Here is a tiny trained network, its code and every weight. The questions are about switching its units off for an input and a class, where a switched-off unit gives its printed mean instead of its output.

import numpy as np


def w(rows, s, z=0):
    codes = np.array(rows[::2]) - 128.0
    scale = np.full(codes.shape[1], s)
    scale[-1] = z or s
    return codes * scale


def norm(h):
    return h / np.sqrt((h * h).mean(-1, keepdims=True) + 1e-5)


def f(y):
    return y / 2 * (1 + np.tanh(0.7978845608 * (y + 0.044715 * y**3)))


def log_softmax(a):
    a = a - a.max(-1, keepdims=True)
    return a - np.log(np.exp(a).sum(-1, keepdims=True))


def net(x, mask):
    res = np.array(x, float).reshape(1, 7) / 4 @ E
    u = 0
    for l in range(4):
        y = f(norm(res) @ A[l][:, :-1].T + A[l][:, -1])
        res = res + np.where(mask[u : u + 8], y, B[l][:, -1]) @ B[l][:, :-1]
        u += 8
    return log_softmax(norm(res)[-1] @ U[:, :-1].T + U[:, -1])


A, B = {}, {}
E = w([
[190,181,222,209,80,203,134,144,101,105,198],'x0',
[223,44,163,68,50,73,160,189,186,53,117],'x1',
[63,190,170,63,118,117,120,132,177,100,127],'x2',
[202,177,103,70,109,106,66,68,105,143,110],'x3',
[152,170,99,173,60,77,193,94,226,254,146],'x4',
[94,7,188,105,124,131,52,48,160,159,229],'x5',
[103,140,78,200,99,73,157,55,146,11,167],'x6',
],0.0079)
A[0] = w([
[172,93,80,76,103,133,125,161,137,94,176,24],'L0N0',
[255,189,96,74,157,131,55,37,138,120,120,69],'L0N1',
[95,202,94,181,245,115,82,79,83,193,180,44],'L0N2',
[58,57,20,104,166,27,118,149,140,145,70,6],'L0N3',
[146,95,146,86,247,159,120,130,69,25,111,1],'L0N4',
[136,136,84,203,180,27,105,65,162,20,162,68],'L0N5',
[161,28,138,187,186,139,220,106,79,150,131,114],'L0N6',
[236,67,16,162,140,154,120,104,49,158,142,49],'L0N7',
],0.0059,0.006)
B[0] = w([
[141,73,168,104,100,137,104,122,148,97,76,95],'L0N0',
[49,103,154,106,95,73,246,141,2,165,179,202],'L0N1',
[73,159,131,166,150,188,97,73,134,140,103,247],'L0N2',
[182,146,149,127,217,139,158,131,123,117,181,224],'L0N3',
[98,123,129,124,105,142,77,108,64,84,105,181],'L0N4',
[134,129,41,88,70,195,103,185,130,126,199,252],'L0N5',
[72,157,163,139,120,70,86,175,148,127,143,208],'L0N6',
[101,174,161,165,131,47,24,177,156,135,125,173],'L0N7',
],0.012,0.0022)
A[1] = w([
[163,119,94,148,93,132,137,106,201,183,109,4],'L1N0',
[53,224,183,22,109,134,130,120,184,89,146,53],'L1N1',
[178,153,177,195,78,175,122,134,100,113,197,47],'L1N2',
[103,60,2,102,166,76,107,115,147,141,85,98],'L1N3',
[124,92,194,77,113,113,72,50,153,148,190,87],'L1N4',
[142,89,163,85,158,159,102,170,122,204,83,130],'L1N5',
[182,112,124,147,103,75,98,142,200,83,98,154],'L1N6',
[174,176,195,166,108,163,140,109,112,112,149,1],'L1N7',
],0.0077,0.0056)
B[1] = w([
[130,148,132,115,114,135,142,107,188,125,141,141],'L1N0',
[147,114,122,250,143,40,52,192,92,156,132,181],'L1N1',
[153,169,137,70,205,78,130,112,123,103,184,197],'L1N2',
[152,211,195,104,170,109,124,138,143,90,199,246],'L1N3',
[157,65,28,191,193,122,145,131,104,133,124,252],'L1N4',
[124,167,69,118,86,144,115,140,140,76,207,234],'L1N5',
[100,147,136,165,128,159,97,101,141,133,111,229],'L1N6',
[182,157,142,95,236,94,146,145,130,107,151,131],'L1N7',
],0.012,0.0031)
A[2] = w([
[34,88,176,148,144,149,222,193,140,117,151,71],'L2N0',
[79,115,82,34,193,99,114,113,166,108,78,166],'L2N1',
[107,96,113,141,158,93,87,151,88,88,102,116],'L2N2',
[203,87,129,124,97,65,124,205,166,85,142,181],'L2N3',
[247,24,175,66,58,77,155,131,183,70,64,112],'L2N4',
[107,123,112,134,135,74,173,140,171,195,133,130],'L2N5',
[180,216,94,132,131,134,172,146,99,95,1,2],'L2N6',
[150,116,137,60,138,177,88,193,124,215,117,70],'L2N7',
],0.0086,0.0072)
B[2] = w([
[95,101,126,95,84,71,183,99,55,139,161,154],'L2N0',
[173,146,172,194,130,150,142,119,95,95,161,181],'L2N1',
[141,128,156,145,86,104,131,122,125,110,117,176],'L2N2',
[54,172,113,145,175,134,122,110,119,147,130,254],'L2N3',
[38,183,109,189,165,174,128,68,106,158,114,186],'L2N4',
[165,136,183,125,82,124,132,129,105,104,109,183],'L2N5',
[145,5,54,156,183,120,187,176,141,111,102,161],'L2N6',
[93,179,85,121,71,156,121,133,154,67,231,135],'L2N7',
],0.013,0.007)
A[3] = w([
[119,72,187,146,162,168,79,77,187,104,186,125],'L3N0',
[122,84,188,68,141,178,88,127,108,45,55,32],'L3N1',
[143,148,87,130,88,206,118,171,140,127,163,166],'L3N2',
[157,155,136,135,92,89,186,75,232,206,120,11],'L3N3',
[140,11,133,92,151,126,103,38,134,158,135,40],'L3N4',
[113,127,98,188,83,78,135,150,56,101,151,252],'L3N5',
[139,145,151,73,182,106,157,88,87,130,146,136],'L3N6',
[154,149,119,184,110,98,50,142,139,138,138,100],'L3N7',
],0.011,0.0042)
B[3] = w([
[181,188,97,116,118,132,174,167,149,120,52,182],'L3N0',
[233,108,167,226,52,142,134,81,139,140,155,140],'L3N1',
[143,109,96,76,98,70,121,64,196,62,112,159],'L3N2',
[180,55,180,156,98,201,63,141,4,31,119,162],'L3N3',
[137,99,96,108,138,119,202,209,129,127,69,144],'L3N4',
[142,87,140,49,98,126,108,127,169,218,114,249],'L3N5',
[137,110,214,127,119,125,190,105,174,137,120,165],'L3N6',
[119,129,162,99,112,105,112,186,165,66,72,156],'L3N7',
],0.011,0.012)
U = w([
[27,201,106,199,163,206,114,45,135,136,74,184],'0',
[218,202,190,123,226,97,171,123,137,79,205,134],'1',
[129,165,15,71,26,147,111,124,171,67,223,146],'2',
[203,65,170,178,43,181,90,109,29,69,107,43],'3',
[71,102,148,62,92,83,198,104,45,196,145,238],'4',
[171,52,34,144,188,132,180,195,177,125,55,85],'5',
[98,155,169,178,126,33,25,198,167,156,90,108],'6',
[154,114,179,49,129,167,115,32,255,160,8,3],'7',
],0.019,0.0064)

Each question gives the input, the list of numbers given to net, and the class t.
The units are the neurons (one row each of A and B). Each row of codes is followed by its name. A weight is (code - 128) times the scale printed after its matrix; where a second scale follows, it is the last column's (A, B and U).
mask holds one flag per neuron, layer by layer. A switched-off neuron (its flag False) gives its mean, the last column of its row in B, instead of its output. The means were averaged over made-up inputs and are rounded, as every weight is.
A unit's drop is (log p(t) with every unit on - log p(t) with that unit switched off) / (log p(t) with every unit on - log p(t) with every unit switched off).
The circuit of an input: a set's keep is (log p(t) with only the set's units on - log p(t) with every unit switched off) / (log p(t) with every unit on - log p(t) with every unit switched off). Starting from the 12 units with the biggest drops (on a tie, the unit counted first), units are removed one at a time, each time the one whose removal leaves the highest keep (on an exact tie, the one counted first), for as long as the keep stays at least 0.8.
units of the circuit, in order: the units of the circuit, biggest drop first
most important unit: the unit with the biggest drop
k most important neurons: the k neurons with the biggest drops, biggest first
top k neurons in layer l: the k neurons of layer l with the biggest drops, biggest first
input [-8,-3,-5,-4,6,-8,-1], class 1: units of the circuit, in order : L1N3
input [-4,7,-7,6,8,1,5], class 3: 4 most important neurons : L3N3; L1N6; L2N5; L1N0
input [5,8,4,3,-7,2,-5], class 0: 2 most important neurons : L2N4; L2N3
input [5,-6,8,8,0,-6,-7], class 4: top 3 neurons in layer 1 : L1N1; L1N6; L1N3
input [0,-6,2,2,-7,0,4], class 3: top 2 neurons in layer 2 : L2N3; L2N4
input [3,3,-8,-8,2,-4,-1], class 4: 2 most important neurons : L2N0; L1N1
input [6,-5,-4,-4,-1,-5,-6], class 1: top 2 neurons in layer 2 : L2N3; L2N4
input [-6,-6,-6,-8,-7,6,-3], class 4: top 3 neurons in layer 2 : L2N0; L2N5; L2N3
input [-6,-5,-2,-7,-7,0,-3], class 3: 2 most important neurons : L0N4; L3N1
input [8,-7,0,-1,7,2,7], class 1: top 3 neurons in layer 1 : L1N2; L1N7; L1N6
input [-6,7,-5,8,0,-5,-8], class 2: 3 most important neurons : L2N7; L1N5; L3N2
input [3,-5,-8,-2,-5,5,2], class 6: units of the circuit, in order : L0N6; L0N7
input [4,5,3,-6,-4,1,7], class 2: 2 most important neurons : L0N5; L0N1
input [-5,-5,-4,-5,-4,2,-7], class 2: most important unit : L1N5
input [-4,-5,-3,-7,-4,-5,-7], class 2: 4 most important neurons : L1N5; L2N7; L0N1; L3N2
input [7,-6,0,-2,8,7,-2], class 3: units of the circuit, in order : L3N3; L2N3
input [-3,-2,4,-2,1,-5,5], class 2: top 2 neurons in layer 0 : L0N5; L0N6
input [-2,7,8,-2,7,6,3], class 6: 3 most important neurons : L1N1; L1N6; L2N3
input [-5,1,7,0,2,-8,6], class 5: 2 most important neurons : L2N6; L0N6
input [8,2,-7,-3,2,-1,-6], class 1: units of the circuit, in order : L1N2
input [-5,-4,8,0,6,7,4], class 6: top 2 neurons in layer 1 : L1N1; L1N3
input [0,-6,-8,-5,6,-7,5], class 6: 3 most important neurons : L0N6; L0N7; L2N3
input [-8,1,-8,1,-1,2,-6], class 1: 2 most important neurons : L1N3; L0N3
input [0,6,2,-3,-2,0,-8], class 2: 2 most important neurons : L1N5; L2N7
input [-5,8,6,7,1,2,8], class 0: 2 most important neurons : L2N4; L2N3
input [-1,7,-5,7,8,-2,-8], class 2: 2 most important neurons : L2N7; L1N5
input [1,2,-6,8,-4,3,1], class 4: units of the circuit, in order : L0N1
input [-2,8,-7,-7,-1,0,3], class 0: top 2 neurons in layer 2 : L2N4; L2N3
